Below is a small trained network, with its code and all its weights. Each question gives an input and a class and asks what happens when units are switched off, that is, made to give their printed mean instead of their output.

import numpy as np


def w(rows, s, z=0):
    codes = np.array(rows[::2]) - 128.0
    scale = np.full(codes.shape[1], s)
    scale[-1] = z or s
    return codes * scale


def f(y):
    return y / 2 * (1 + np.tanh(0.7978845608 * (y + 0.044715 * y**3)))


def log_softmax(a):
    a = a - a.max(-1, keepdims=True)
    return a - np.log(np.exp(a).sum(-1, keepdims=True))


def net(x, mask):
    res = np.array(x, float).reshape(1, 4) / 4 @ E
    y = f(res @ A[0][:, :-1].T + A[0][:, -1])
    res = res + np.where(mask, y, B[0][:, -1]) @ B[0][:, :-1]
    return log_softmax(res[-1] @ U[:, :-1].T + U[:, -1])


A, B = {}, {}
E = w([
[111,2,212,132],'x0',
[221,97,136,31],'x1',
[162,96,107,159],'x2',
[168,192,225,176],'x3',
],0.0097)
A[0] = w([
[172,203,127,149,55],'neuron 0',
[226,169,214,125,59],'neuron 1',
[239,114,133,3,135],'neuron 2',
[113,81,191,141,68],'neuron 3',
[32,127,90,181,114],'neuron 4',
[163,129,138,54,145],'neuron 5',
[128,123,124,141,178],'neuron 6',
[61,116,91,177,183],'neuron 7',
[160,144,167,159,147],'neuron 8',
[155,173,88,121,86],'neuron 9',
[128,146,70,108,60],'neuron 10',
[111,139,122,127,152],'neuron 11',
[73,56,6,42,53],'neuron 12',
[104,144,124,120,87],'neuron 13',
[114,57,199,113,80],'neuron 14',
[93,160,168,206,81],'neuron 15',
[121,160,111,116,3],'neuron 16',
[145,153,108,121,41],'neuron 17',
[115,92,150,130,61],'neuron 18',
[122,131,130,120,140],'neuron 19',
[171,201,51,118,78],'neuron 20',
[118,104,154,111,25],'neuron 21',
[107,74,156,116,118],'neuron 22',
[192,159,184,126,65],'neuron 23',
[148,158,179,174,34],'neuron 24',
],0.019,0.0033)
B[0] = w([
[153,174,161,89,171],'neuron 0',
[33,164,152,140,197],'neuron 1',
[151,26,55,195,240],'neuron 2',
[173,167,123,77,186],'neuron 3',
[136,62,83,166,201],'neuron 4',
[138,83,95,166,179],'neuron 5',
[132,123,129,135,135],'neuron 6',
[136,74,95,164,189],'neuron 7',
[99,137,154,141,162],'neuron 8',
[160,130,116,78,164],'neuron 9',
[156,168,161,119,162],'neuron 10',
[140,125,128,139,136],'neuron 11',
[2,210,201,139,249],'neuron 12',
[141,124,132,140,133],'neuron 13',
[206,147,150,67,208],'neuron 14',
[98,100,93,182,186],'neuron 15',
[150,122,133,118,139],'neuron 16',
[146,136,129,117,139],'neuron 17',
[150,134,124,100,155],'neuron 18',
[133,125,128,132,130],'neuron 19',
[213,129,131,64,197],'neuron 20',
[152,127,122,113,145],'neuron 21',
[175,154,126,98,179],'neuron 22',
[82,150,151,158,171],'neuron 23',
[65,127,156,127,166],'neuron 24',
],0.035,0.019)
U = w([
[75,77,44,170,77],'0',
[2,192,145,124,253],'1',
[159,182,107,38,36],'2',
],0.0092,0.0037)

Each question gives the input, the list of numbers given to net, and the class t.
The units are the neurons (one row each of A and B). Each row of codes is followed by its name. A weight is (code - 128) times the scale printed after its matrix; where a second scale follows, it is the last column's (A, B and U).
mask holds one flag per neuron, in row order. A switched-off neuron (its flag False) gives its mean, the last column of its row in B, instead of its output. The means were averaged over made-up inputs and are rounded, as every weight is.
A unit's drop is (log p(t) with every unit on - log p(t) with that unit switched off) / (log p(t) with every unit on - log p(t) with every unit switched off).
The circuit of an input: a set's keep is (log p(t) with only the set's units on - log p(t) with every unit switched off) / (log p(t) with every unit on - log p(t) with every unit switched off). Starting from the 12 units with the biggest drops (on a tie, the unit counted first), units are removed one at a time, each time the one whose removal leaves the highest keep (on an exact tie, the one counted first), for as long as the keep stays at least 0.8.
units of the circuit, in order: the units of the circuit, biggest drop first
unit that matters most: the unit with the biggest drop
k most important neurons: the k neurons with the biggest drops, biggest first
drop of u: that unit's drop, to one decimal
input [-6,-6,3,0], class 0: unit that matters most -> neuron 4
input [0,-7,5,7], class 0: 3 most important neurons -> (neuron 12; neuron 15; neuron 4)
input [2,-3,1,3], class 0: 4 most important neurons -> (neuron 12; neuron 1; neuron 15; neuron 0)
input [-8,-5,5,-8], class 1: 3 most important neurons -> (neuron 12; neuron 14; neuron 3)
input [-1,-3,3,-4], class 1: 2 most important neurons -> (neuron 2; neuron 12)
input [-8,-8,6,3], class 0: 3 most important neurons -> (neuron 15; neuron 4; neuron 7)
input [0,-3,6,-4], class 1: 2 most important neurons -> (neuron 2; neuron 12)
input [6,-7,6,6], class 0: 2 most important neurons -> (neuron 12; neuron 15)
input [-1,5,2,5], class 0: 3 most important neurons -> (neuron 2; neuron 12; neuron 5)
input [6,8,-5,8], class 0: 2 most important neurons -> (neuron 2; neuron 12)
input [3,1,7,3], class 1: 2 most important neurons -> (neuron 20; neuron 1)
input [-7,-2,6,5], class 2: 2 most important neurons -> (neuron 20; neuron 12)
input [-7,-8,-4,4], class 0: 2 most important neurons -> (neuron 15; neuron 4)
input [-8,5,3,-4], class 2: units of the circuit, in order -> (neuron 20)
input [0,-4,-2,3], class 0: drop of neuron 12 -> 3.7
input [3,1,-7,-7], class 1: drop of neuron 12 -> 2.5
input [2,3,-7,2], class 0: drop of neuron 12 -> 4.3
input [1,5,7,-7], class 1: drop of neuron 12 -> 9.0
